Below are the code and all the weights of a small trained network. Each question names an input and a class and asks about switching units off, where a switched-off unit gives its printed mean instead of its output.

import numpy as np


def w(rows, s, z=0):
    codes = np.array(rows[::2]) - 128.0
    scale = np.full(codes.shape[1], s)
    scale[-1] = z or s
    return codes * scale


def f(y):
    return np.maximum(y, 0)


def log_softmax(a):
    a = a - a.max(-1, keepdims=True)
    return a - np.log(np.exp(a).sum(-1, keepdims=True))


def net(x, mask):
    res = np.array(x, float).reshape(1, 6) / 4 @ E
    y = f(res @ A[0][:, :-1].T + A[0][:, -1])
    res = res + np.where(mask, y, B[0][:, -1]) @ B[0][:, :-1]
    return log_softmax(res[-1] @ U[:, :-1].T + U[:, -1])


A, B = {}, {}
E = w([
[253,169,208,131,97,167],'x0',
[143,136,83,182,200,140],'x1',
[81,164,154,142,82,207],'x2',
[127,77,190,119,184,41],'x3',
[125,151,156,54,174,142],'x4',
[97,239,166,139,108,77],'x5',
],0.012)
A[0] = w([
[153,132,165,92,169,181,138],'n0',
[150,174,184,123,126,157,105],'n1',
[121,131,115,143,182,104,95],'n2',
[135,130,120,105,188,57,162],'n3',
[181,211,181,97,134,125,123],'n4',
[56,194,81,145,113,133,178],'n5',
[194,71,83,126,159,141,222],'n6',
[166,185,28,117,104,113,113],'n7',
[64,221,162,127,65,85,255],'n8',
[201,124,176,68,102,98,111],'n9',
[165,61,142,160,163,137,174],'n10',
[133,101,124,70,249,64,92],'n11',
[142,105,85,168,161,123,192],'n12',
[62,73,43,172,151,152,202],'n13',
[142,140,163,142,151,161,159],'n14',
[155,191,181,114,121,136,79],'n15',
[94,146,92,107,198,119,152],'n16',
[155,118,178,177,102,157,44],'n17',
[102,103,88,168,97,150,192],'n18',
[99,169,140,155,84,98,159],'n19',
[58,102,79,165,127,175,190],'n20',
[134,59,118,40,126,192,229],'n21',
[184,133,86,247,128,98,144],'n22',
[179,108,97,7,120,166,177],'n23',
[69,129,40,128,102,162,148],'n24',
[174,173,196,112,124,139,123],'n25',
[159,190,52,160,97,112,152],'n26',
[131,100,98,147,185,28,137],'n27',
[187,172,82,107,190,165,252],'n28',
],0.012,0.0036)
B[0] = w([
[145,81,131,125,144,111,170],'n0',
[105,47,114,104,149,163,189],'n1',
[142,171,149,139,185,135,170],'n2',
[84,162,100,189,226,47,205],'n3',
[82,65,114,119,178,184,210],'n4',
[89,130,84,44,119,196,221],'n5',
[164,157,117,103,40,96,209],'n6',
[74,122,232,27,85,97,184],'n7',
[84,43,173,38,25,151,250],'n8',
[98,85,65,161,118,133,195],'n9',
[130,114,73,126,103,40,189],'n10',
[130,195,132,167,149,60,235],'n11',
[175,186,197,89,130,118,190],'n12',
[129,204,151,111,151,165,254],'n13',
[116,98,131,100,160,84,164],'n14',
[111,39,124,121,138,187,191],'n15',
[101,179,161,116,155,122,194],'n16',
[143,109,42,151,191,124,174],'n17',
[138,184,104,116,148,143,196],'n18',
[135,100,176,54,60,137,188],'n19',
[142,209,105,96,128,193,225],'n20',
[238,162,99,116,94,118,208],'n21',
[255,125,119,198,125,77,213],'n22',
[175,82,15,127,121,158,192],'n23',
[97,193,126,108,133,222,223],'n24',
[105,38,84,122,139,156,201],'n25',
[135,117,199,21,65,72,196],'n26',
[120,207,162,156,192,136,230],'n27',
[126,71,175,103,134,141,196],'n28',
],0.008,0.014)
U = w([
[152,60,105,153,175,165,76],'0',
[90,110,123,213,132,178,41],'1',
[166,134,62,198,134,74,88],'2',
[176,96,120,84,39,127,253],'3',
[120,130,186,118,135,56,126],'4',
[109,172,123,121,139,211,137],'5',
[8,99,120,77,107,158,194],'6',
],0.012,0.0028)

Each question gives the input, the list of numbers given to net, and the class t.
The units are the neurons (one row each of A and B). Each row of codes is followed by its name. A weight is (code - 128) times the scale printed after its matrix; where a second scale follows, it is the last column's (A, B and U).
mask holds one flag per neuron, in row order. A switched-off neuron (its flag False) gives its mean, the last column of its row in B, instead of its output. The means were averaged over made-up inputs and are rounded, as every weight is.
A unit's drop is (log p(t) with every unit on - log p(t) with that unit switched off) / (log p(t) with every unit on - log p(t) with every unit switched off).
The circuit of an input: a set's keep is (log p(t) with only the set's units on - log p(t) with every unit switched off) / (log p(t) with every unit on - log p(t) with every unit switched off). Starting from the 12 units with the biggest drops (on a tie, the unit counted first), units are removed one at a time, each time the one whose removal leaves the highest keep (on an exact tie, the one counted first), for as long as the keep stays at least 0.8.
circuit, biggest first: the units of the circuit, biggest drop first
most important unit: the unit with the biggest drop
k most important neurons: the k neurons with the biggest drops, biggest first
drop of u: that unit's drop, to one decimal
input [-1,7,-8,-2,-8,-6], class 2: most important unit => n22
input [4,6,-3,1,1,1], class 2: circuit, biggest first => n8; n22
input [0,3,-4,-2,2,5], class 4: circuit, biggest first => n24; n23
input [-1,-5,3,0,-1,-6], class 3: 2 most important neurons => n21; n27
input [4,-8,7,6,3,-1], class 6: 2 most important neurons => n22; n8
input [-8,4,-8,-3,5,-7], class 5: 2 most important neurons => n13; n24
input [4,6,6,7,3,4], class 6: 2 most important neurons => n22; n21
input [-7,-3,0,-6,-8,0], class 5: 2 most important neurons => n20; n13
input [-8,7,-8,-1,-8,5], class 4: 3 most important neurons => n22; n26; n7
input [2,5,4,4,4,-3], class 0: 2 most important neurons => n26; n8
input [-7,-7,-2,6,0,6], class 4: 2 most important neurons => n11; n3
input [3,-3,-4,6,2,5], class 6: 2 most important neurons => n22; n4
input [-2,4,-7,0,0,0], class 4: drop of n12 => 0.1
input [8,2,8,-6,-3,-8], class 3: drop of n6 => 0.5
input [1,0,6,-1,-5,4], class 6: most important unit => n21
input [-5,7,-5,1,7,-4], class 2: drop of n8 => 0.3
input [-1,3,0,7,-3,-4], class 2: drop of n5 => 0.0
